Below is a small trained network, with its code and all its weights. Each question gives an input and a class and asks what happens when units are switched off, that is, made to give their printed mean instead of their output.

import numpy as np


def w(rows, s, z=0):
    codes = np.array(rows[::2]) - 128.0
    scale = np.full(codes.shape[1], s)
    scale[-1] = z or s
    return codes * scale


def f(y):
    return np.maximum(y, 0)


def log_softmax(a):
    a = a - a.max(-1, keepdims=True)
    return a - np.log(np.exp(a).sum(-1, keepdims=True))


def net(x, mask):
    res = np.array(x, float).reshape(1, 6) / 4 @ E
    y = f(res @ A[0][:, :-1].T + A[0][:, -1])
    res = res + np.where(mask, y, B[0][:, -1]) @ B[0][:, :-1]
    return log_softmax(res[-1] @ U[:, :-1].T + U[:, -1])


A, B = {}, {}
E = w([
[185,192,46,232,209,86,70,96],'x0',
[54,156,50,186,100,171,190,232],'x1',
[2,140,89,40,201,36,107,131],'x2',
[98,180,188,187,56,15,190,87],'x3',
[75,230,128,116,61,181,24,67],'x4',
[53,11,152,213,116,111,36,144],'x5',
],0.0074)
A[0] = w([
[65,254,127,133,62,215,24,72,188],'N1',
[108,183,99,102,205,54,87,166,110],'N2',
[199,102,192,78,168,71,73,70,100],'N3',
[87,34,133,225,140,98,43,129,46],'N4',
[169,188,142,43,96,152,187,135,155],'N5',
[74,179,37,210,112,155,167,180,183],'N6',
[139,143,91,114,177,198,58,151,92],'N7',
[82,167,177,185,55,18,179,103,157],'N8',
[207,111,175,182,100,190,126,128,70],'N9',
[63,76,216,133,79,168,60,166,135],'N10',
[126,165,168,99,116,151,64,77,97],'N11',
[145,81,76,122,195,185,78,125,43],'N12',
[224,144,147,223,115,172,114,117,123],'N13',
[183,195,101,99,160,113,158,119,36],'N14',
[137,89,116,82,201,205,99,156,3],'N15',
[57,128,76,64,212,53,98,133,42],'N16',
[84,96,182,204,83,101,80,154,91],'N17',
[168,85,116,128,178,116,146,154,91],'N18',
[196,59,132,170,216,51,187,150,137],'N19',
[198,125,157,168,59,165,129,150,76],'N20',
[72,167,60,174,124,161,152,202,48],'N21',
[88,79,120,179,130,124,91,143,87],'N22',
[141,185,84,113,146,139,173,128,141],'N23',
[174,227,118,59,114,133,177,149,156],'N24',
[51,143,127,56,176,50,99,116,85],'N25',
[77,191,115,155,57,162,35,179,50],'N26',
[150,171,166,204,94,21,162,101,112],'N27',
[82,147,130,111,202,84,130,150,37],'N28',
[120,187,77,134,73,137,38,64,97],'N29',
[165,188,66,247,249,94,69,104,41],'N30',
[204,85,201,92,178,92,94,54,138],'N31',
[98,167,149,176,79,26,141,88,47],'N32',
[149,72,73,73,210,214,72,125,106],'N33',
[176,143,163,112,170,97,55,46,111],'N34',
],0.0081,0.0036)
B[0] = w([
[172,98,135,116,157,86,218,177,251],'N1',
[156,136,137,92,97,99,91,168,186],'N2',
[97,89,70,190,61,161,138,109,204],'N3',
[194,150,91,132,159,94,97,71,213],'N4',
[134,63,144,128,164,107,69,93,200],'N5',
[96,89,73,167,83,167,126,119,206],'N6',
[123,198,162,104,140,180,167,81,182],'N7',
[137,156,146,87,137,213,128,96,222],'N8',
[145,171,107,83,86,107,90,193,191],'N9',
[135,83,148,100,175,103,99,104,209],'N10',
[140,101,114,145,109,93,186,137,181],'N11',
[151,180,122,102,138,169,136,89,181],'N12',
[146,163,141,104,103,93,73,189,211],'N13',
[166,115,115,164,138,111,69,76,166],'N14',
[106,182,150,110,140,173,140,93,174],'N15',
[164,162,123,99,82,109,94,160,201],'N16',
[161,112,119,121,165,128,111,101,194],'N17',
[135,137,120,134,152,117,181,138,163],'N18',
[166,131,127,138,148,87,239,156,209],'N19',
[147,165,141,77,100,101,69,160,181],'N20',
[109,125,77,187,72,141,122,112,179],'N21',
[171,108,99,140,167,105,93,82,174],'N22',
[127,102,114,153,138,100,81,70,169],'N23',
[158,54,121,129,174,108,81,88,200],'N24',
[152,167,134,90,89,111,96,190,198],'N25',
[146,111,104,148,138,107,164,126,186],'N26',
[121,185,139,95,145,205,139,97,203],'N27',
[152,152,109,111,105,118,121,142,163],'N28',
[163,139,138,132,129,104,205,142,198],'N29',
[9,2,225,68,177,163,99,190,225],'N30',
[94,115,98,154,61,136,140,122,214],'N31',
[145,185,145,96,133,186,143,92,187],'N32',
[117,183,133,101,132,185,157,112,210],'N33',
[101,95,78,173,82,146,140,106,203],'N34',
],0.0092,0.011)
U = w([
[140,244,149,108,147,227,147,71,88],'0',
[174,201,122,103,65,84,44,221,105],'1',
[184,101,87,148,203,85,55,47,95],'2',
[165,127,119,141,145,88,253,161,126],'3',
[83,97,41,182,21,170,135,108,109],'4',
[73,44,218,89,137,163,104,159,254],'5',
[104,143,157,160,125,101,126,143,131],'6',
],0.011,0.0087)

Each question gives the input, the list of numbers given to net, and the class t.
The units are the neurons (one row each of A and B). Each row of codes is followed by its name. A weight is (code - 128) times the scale printed after its matrix; where a second scale follows, it is the last column's (A, B and U).
mask holds one flag per neuron, in row order. A switched-off neuron (its flag False) gives its mean, the last column of its row in B, instead of its output. The means were averaged over made-up inputs and are rounded, as every weight is.
A unit's drop is (log p(t) with every unit on - log p(t) with that unit switched off) / (log p(t) with every unit on - log p(t) with every unit switched off).
The circuit of an input: a set's keep is (log p(t) with only the set's units on - log p(t) with every unit switched off) / (log p(t) with every unit on - log p(t) with every unit switched off). Starting from the 12 units with the biggest drops (on a tie, the unit counted first), units are removed one at a time, each time the one whose removal leaves the highest keep (on an exact tie, the one counted first), for as long as the keep stays at least 0.8.
units of the circuit, in order: the units of the circuit, biggest drop first
most important unit: the unit with the biggest drop
k most important neurons: the k neurons with the biggest drops, biggest first
drop when u is switched off: that unit's drop, to one decimal
input [0,-8,-4,-6,-7,2], class 4: units of the circuit, in order => (N3 N31)
input [6,-4,-6,-6,5,1], class 0: units of the circuit, in order => (N7)
input [2,6,7,2,5,5], class 1: 2 most important neurons => (N25 N16)
input [8,-4,0,8,-5,7], class 0: 4 most important neurons => (N27 N32 N8 N4)
input [-5,-8,-3,-8,-5,-6], class 0: 2 most important neurons => (N33 N15)
input [-6,8,5,-7,4,1], class 4: 3 most important neurons => (N21 N6 N8)
input [1,-8,7,-7,-5,6], class 4: units of the circuit, in order => (N3 N31)
input [-6,2,3,-6,7,1], class 3: units of the circuit, in order => (N1 N30)
input [5,-1,-7,-3,7,5], class 1: 4 most important neurons => (N13 N9 N20 N19)
input [-7,6,-3,-5,7,-4], class 3: 3 most important neurons => (N1 N30 N26)
input [-6,7,7,-4,-2,-8], class 2: 4 most important neurons => (N24 N5 N23 N30)
input [6,-1,-8,5,-2,-3], class 1: 2 most important neurons => (N13 N9)
input [-7,2,-5,-6,-4,-7], class 2: units of the circuit, in order => (N5 N24)
input [-6,8,4,3,-1,7], class 4: units of the circuit, in order => (N21)
input [-6,-4,7,7,0,7], class 0: 2 most important neurons => (N8 N32)
input [-8,8,7,3,-2,-4], class 4: 3 most important neurons => (N30 N21 N6)
input [2,1,-4,7,-3,8], class 2: 2 most important neurons => (N4 N17)
input [5,3,-4,-3,-6,-8], class 2: drop when N6 is switched off => 0.0
input [5,7,4,6,6,-3], class 4: drop when N19 is switched off => 0.4
input [5,-3,-3,3,6,4], class 3: most important unit => N1
input [5,4,7,3,-5,-8], class 2: drop when N2 is switched off => -0.1
